Moves between elements:
at | φ θ ε π α λ ζ ω κ
ZD | TQ none none none none none none PR none
JB | none none none none BQ HZ none none none
QS | none none RL GH none none none none none
FL | none none none none none JP BQ none none
JP | RR RP NM TJ RZ FL FC GD PC
DM | none none none none DQ none none none HZ
FJ | none RL none HB none none none none none
PC | none none none none none none DQ none JP
TJ | none none none JP none none RL none none
RZ | none none none none JP none HZ none none
MR | RL none none PR none none none none none
FC | PR HB GH RL HZ BQ JP TQ DQ
ZC | none none none none none TQ none BQ none
NR | none none TQ none none none none GH none
MF | none none HZ none GH none none none none
GD | none none none none none none TQ JP none
RG | none none BQ none none GH none none none
DD | DQ none none none none none none none PR
TQ | ZD RM NR GN NF ZC GD FC MS
RL | MR FJ QS FC CD PP TJ GN LP
LT | none DQ none none none none none none HB
HR | none BQ none none none HB none none none
DQ | DD LT LF LP DM ZR PC MS FC
HZ | SG TP MF CD FC JB RZ NF DM
ZR | none none none none none DQ none none BQ
RR | JP none none none none none PR none none
RP | none JP none none none none HB none none
GH | MN FZ FC QS MF RG NM NR LF
LF | none none DQ none none none none none GH
BQ | MG HR RG PP JB FC FL ZC ZR
PR | FC DT MN MR SG MG RR ZD DD
MG | BQ none none none none PR none none none
GN | none none none TQ none none none RL none
CD | none none none HZ RL none none none none
PP | none none none BQ none RL none none none
LP | none none none DQ none none none none RL
DT | HB PR none none none none none none none
NM | none none JP none none none GH none none
SG | HZ none none none PR none none none none
NF | none none none none TQ none none HZ none
RM | none TQ none none none none none HB none
MS | none none none none none none none DQ TQ
MN | GH none PR none none none none none none
TP | none HZ none none HB none none none none
FZ | none GH HB none none none none none none
HB | DT FC FZ FJ TP HR RP RM LT

The rows follow the links: the fewer symbols apart two elements are, the more alike their rows tend to be.

Each row is also shifted at random along 2 hidden directions that mean nothing.

Each row, then its element:
-2,-67,24,28,22,-9,-27,-5,-34,-3,21,52,12,-17,64,18,12,3,16,-15,-38,7,40,-17,-12,40,-54,-37,-45,15,-12,8,-21,-32,19,0,-94,30,10,9,21,-89,14,-23,8,-51,-11,-30 -> FZ
-12,22,-38,-26,-26,-34,56,-9,-13,59,-57,7,-25,-29,-16,73,-4,-43,-2,-3,-30,-16,18,-14,42,11,-28,-4,-32,-20,67,-4,6,-32,-3,-6,39,-49,-33,24,18,-11,15,33,-14,47,-45,37 -> RL
21,3,18,16,41,56,-55,33,-75,52,73,44,53,19,15,13,0,-2,22,43,46,15,43,19,-2,-44,-48,-68,-4,13,-59,-37,14,-10,10,-3,1,8,15,-15,8,-7,3,-35,-3,17,7,-63 -> RP
-16,20,18,29,-28,-13,-60,30,-52,-39,-35,-82,17,35,1,16,27,-45,-41,14,-30,5,-65,79,33,-14,55,28,81,33,68,4,49,-37,37,29,60,-15,-39,12,-17,18,-44,22,32,36,106,44 -> TQ
-25,-26,-46,-9,-13,-20,-10,-41,57,-7,-68,-51,-23,-11,42,-3,-2,-37,-11,-10,-47,-21,27,-18,9,42,-15,-8,-17,18,27,-37,0,11,0,-20,-37,-24,-33,-21,59,-51,44,12,4,37,-15,10 -> QS
11,-10,36,40,14,-6,29,64,-69,0,-12,27,-6,11,4,-6,7,2,40,23,70,-28,-1,16,28,46,-42,-57,-4,-21,-31,-2,-45,-19,22,-1,-22,-11,25,-24,10,-41,41,-19,17,-27,-12,-68 -> DT
-9,-47,2,-21,-33,6,-16,5,30,-56,13,-10,77,-23,13,-40,6,-30,-19,57,-80,-28,10,15,-33,4,7,-5,13,34,-42,27,-42,61,-46,39,-69,19,0,-7,19,19,2,45,-12,-15,-18,-2 -> RG
-13,-21,-5,-57,24,-15,-75,-39,35,-45,-42,28,7,18,11,7,-24,18,-58,-29,-35,33,23,-12,-26,21,49,60,-33,1,77,6,50,-36,39,3,-65,-35,58,-30,-3,-28,18,10,-19,-54,25,14 -> NR
41,29,-52,-33,29,10,-35,-8,52,49,61,13,-50,28,-40,26,-10,34,10,-57,63,-43,17,-30,-61,-66,-16,17,0,-19,0,-41,47,-24,13,5,-15,-58,-3,-51,-47,55,7,-39,-67,-5,-37,6 -> RZ
-23,10,76,-15,15,9,-33,-52,5,-9,-19,55,57,11,7,-12,-1,37,-41,3,7,71,13,-50,-8,-17,57,72,-35,-49,9,31,55,-22,6,-58,44,5,0,36,-13,-14,-6,-31,41,-7,35,42 -> MS
-64,24,7,-7,-25,18,43,-80,23,19,-21,-59,12,12,67,-16,8,-37,21,19,2,17,7,-11,43,-42,-45,-17,-18,-7,-13,23,10,11,-30,-94,48,66,-48,57,55,-25,-21,13,20,74,18,41 -> LP
10,16,-45,-26,-1,48,-62,-34,9,2,48,-45,15,-10,25,9,17,-12,-68,-16,-14,-21,15,1,-66,-3,-63,-4,10,73,3,1,25,-7,-23,1,-65,42,10,-73,2,30,-9,9,6,20,-5,-9 -> NM
22,58,-38,-6,9,49,-34,20,-70,32,59,-24,-8,12,-28,30,32,-49,-14,17,0,-25,18,35,-5,-58,-43,-8,36,40,-41,-35,26,-7,-15,-2,51,27,-73,-48,-8,54,-47,13,-13,69,-11,-4 -> JP
-35,-2,21,11,15,6,32,37,-27,43,-26,-17,50,25,89,12,35,-29,23,61,-7,-7,21,11,54,5,-67,-120,-30,-24,-55,-26,-14,24,12,-55,56,31,-29,16,85,-113,8,-8,14,19,-1,-9 -> FJ
-9,35,10,33,36,11,50,-24,-48,-8,36,48,10,-45,16,-8,-31,-2,-10,27,-4,42,51,-54,17,-23,-17,62,-42,14,-6,49,-1,-28,-23,-77,38,78,-94,55,-15,6,-63,3,29,50,21,50 -> DQ
31,21,73,18,78,-19,69,25,28,-25,3,63,63,-20,-25,-49,6,-17,-51,3,3,0,53,9,7,-21,24,-54,14,-25,-26,-34,33,-2,-43,-10,20,16,-71,-34,8,2,-7,25,76,-6,-29,55 -> FC
55,7,-19,67,-6,-32,57,36,-55,-10,-28,59,-49,-14,-63,7,-31,61,49,-25,-15,-6,13,1,43,85,-36,77,-24,-27,54,5,-38,-21,14,13,-22,-46,-7,-42,-80,17,15,22,35,-8,-69,-12 -> PR
56,-26,-24,26,2,-74,68,23,58,1,-48,32,-114,18,-50,2,-30,71,44,-108,93,-28,-36,-15,4,48,-12,49,55,-52,48,-5,-28,-44,59,50,-31,-68,34,-78,-47,22,47,-51,0,-56,-43,-12 -> SG

From each start, follow one symbol. Which element do you reach?
Answers are names.
start -18,-31,79,27,18,9,-49,53,-59,-9,-21,15,1,24,28,-1,-12,24,-27,-30,21,14,-43,-14,3,8,45,-9,0,-21,37,-3,36,-56,39,33,5,-52,49,25,9,-68,28,-23,7,-53,69,-33
θ -> TQ
start 10,-42,-15,22,24,23,-32,-7,-1,-45,4,-19,0,-7,34,26,39,-69,-37,0,-93,2,41,-3,17,35,-16,13,-21,82,3,20,-21,-6,1,7,-62,43,-42,-45,-21,-19,-46,36,44,8,-25,13
ω -> NR
start 17,50,1,-31,37,26,-20,-33,-30,36,70,7,-2,-20,0,24,-7,46,-6,0,64,10,0,-39,-30,-42,-27,37,-16,9,-6,-3,32,-7,-29,-36,0,50,-10,8,-3,45,-31,-18,-11,34,-10,2
ζ -> DQ
start 9,46,-17,-46,-36,52,-26,4,-28,6,47,-62,35,-21,-67,-8,-21,-20,-21,45,-37,-30,-36,31,-55,-24,-1,4,29,33,-28,-14,-7,71,-77,-8,5,-1,15,-18,-13,104,-17,2,-50,9,4,-15
ζ -> BQ
start -14,50,38,-11,-28,66,-98,-21,-25,15,2,-28,43,64,3,22,0,-35,-74,45,53,29,-39,38,-6,-58,31,-19,16,1,0,-33,83,28,5,14,33,-11,0,-37,16,50,-15,-23,41,29,62,16
ω -> JP
start 5,-52,-26,-25,-11,-55,-22,-52,60,-45,-8,-9,7,33,45,-21,14,-41,-2,-46,-57,-33,68,-28,-54,-8,-10,-25,43,51,-7,3,16,0,36,26,-60,27,2,-48,-7,22,19,22,28,-16,10,16
α -> GH
start 10,-27,-10,-28,43,-5,-20,-61,40,-65,35,-3,10,-58,39,-30,2,27,-13,-14,-33,31,37,-90,-4,1,-18,73,-44,16,2,4,-10,11,2,-21,-57,74,0,3,-15,7,-22,13,-1,-26,2,17
ε -> DQ
start -14,66,-43,-13,-11,49,-19,-23,29,73,13,-75,12,11,-6,36,13,-27,-12,27,33,-2,-7,5,-9,-60,-74,-35,9,-22,14,-28,40,2,-35,-32,8,-3,-29,-19,45,23,15,-9,-23,41,-43,10
ζ -> RL
start 9,-11,12,-47,-23,-6,22,-34,2,-46,16,46,98,-26,-21,-24,-7,24,5,74,-46,30,52,-32,-27,-24,23,31,-32,26,-72,55,-32,78,-77,-29,22,63,-22,74,-8,31,-14,8,-19,24,-20,27
λ -> DQ
start -40,13,16,-23,-17,6,-11,-9,43,20,-67,-80,-12,23,11,22,-2,-32,-42,-18,15,-2,-45,26,38,4,23,5,8,-36,102,-9,34,-47,32,-9,38,-54,20,35,42,-24,-20,0,-21,8,58,43
ω -> RL
start 9,-37,25,3,8,8,36,39,-55,10,44,102,68,-15,-10,-21,-11,15,43,43,-21,19,6,-16,-7,-5,11,-38,-41,0,-70,21,-54,37,-11,18,20,3,47,45,-8,-47,13,-9,-37,-38,-38,-54
λ -> HB
start -26,25,-23,29,-20,-26,63,21,58,65,-65,-54,-59,-16,-36,0,-12,6,28,-20,42,-23,-30,24,50,70,-43,21,14,-57,29,-6,-33,-1,6,-26,-4,-36,20,9,57,-19,56,-7,-6,28,-20,-22
π -> PR
start 3,-53,9,51,8,-11,-33,-14,22,-41,-22,-9,21,10,41,-27,22,-24,3,34,-39,-17,24,34,-19,82,-42,-21,9,33,-6,27,-33,23,-25,-19,-78,28,-4,-45,-10,-3,45,11,46,-22,-26,-36
ε -> PR
start 23,36,43,19,0,-39,49,-19,-19,-42,3,0,-98,-35,-7,-23,-4,107,26,-71,61,-6,-69,-30,21,26,-27,99,8,-45,37,28,-31,-42,-22,-39,-18,37,38,-15,-45,30,26,-7,16,0,3,-17
φ -> DQ
start 40,-33,3,-1,47,-35,35,-12,-48,21,30,54,-90,-23,10,23,-46,58,47,-114,61,27,0,-65,32,13,-12,-30,28,-40,-12,-20,-21,-65,101,71,-31,-59,42,1,-26,-22,26,-28,-63,-72,10,-59
θ -> HZ
start 3,12,-32,14,-19,-24,71,38,40,-11,-10,33,-3,-39,-91,-3,-17,48,32,-2,-37,-16,-30,-2,-28,70,42,68,-18,-41,11,5,-63,58,-22,20,-21,-38,47,-5,-32,26,30,2,-44,-68,-60,-61
λ -> PR
start 13,32,-29,-65,-56,-73,5,29,30,-34,26,-71,-99,-26,-60,-10,29,23,66,-74,-16,-69,-82,38,-34,21,70,3,108,10,20,3,-66,21,31,84,-9,-39,83,23,-64,97,18,4,-92,-21,35,-5
λ -> HZ
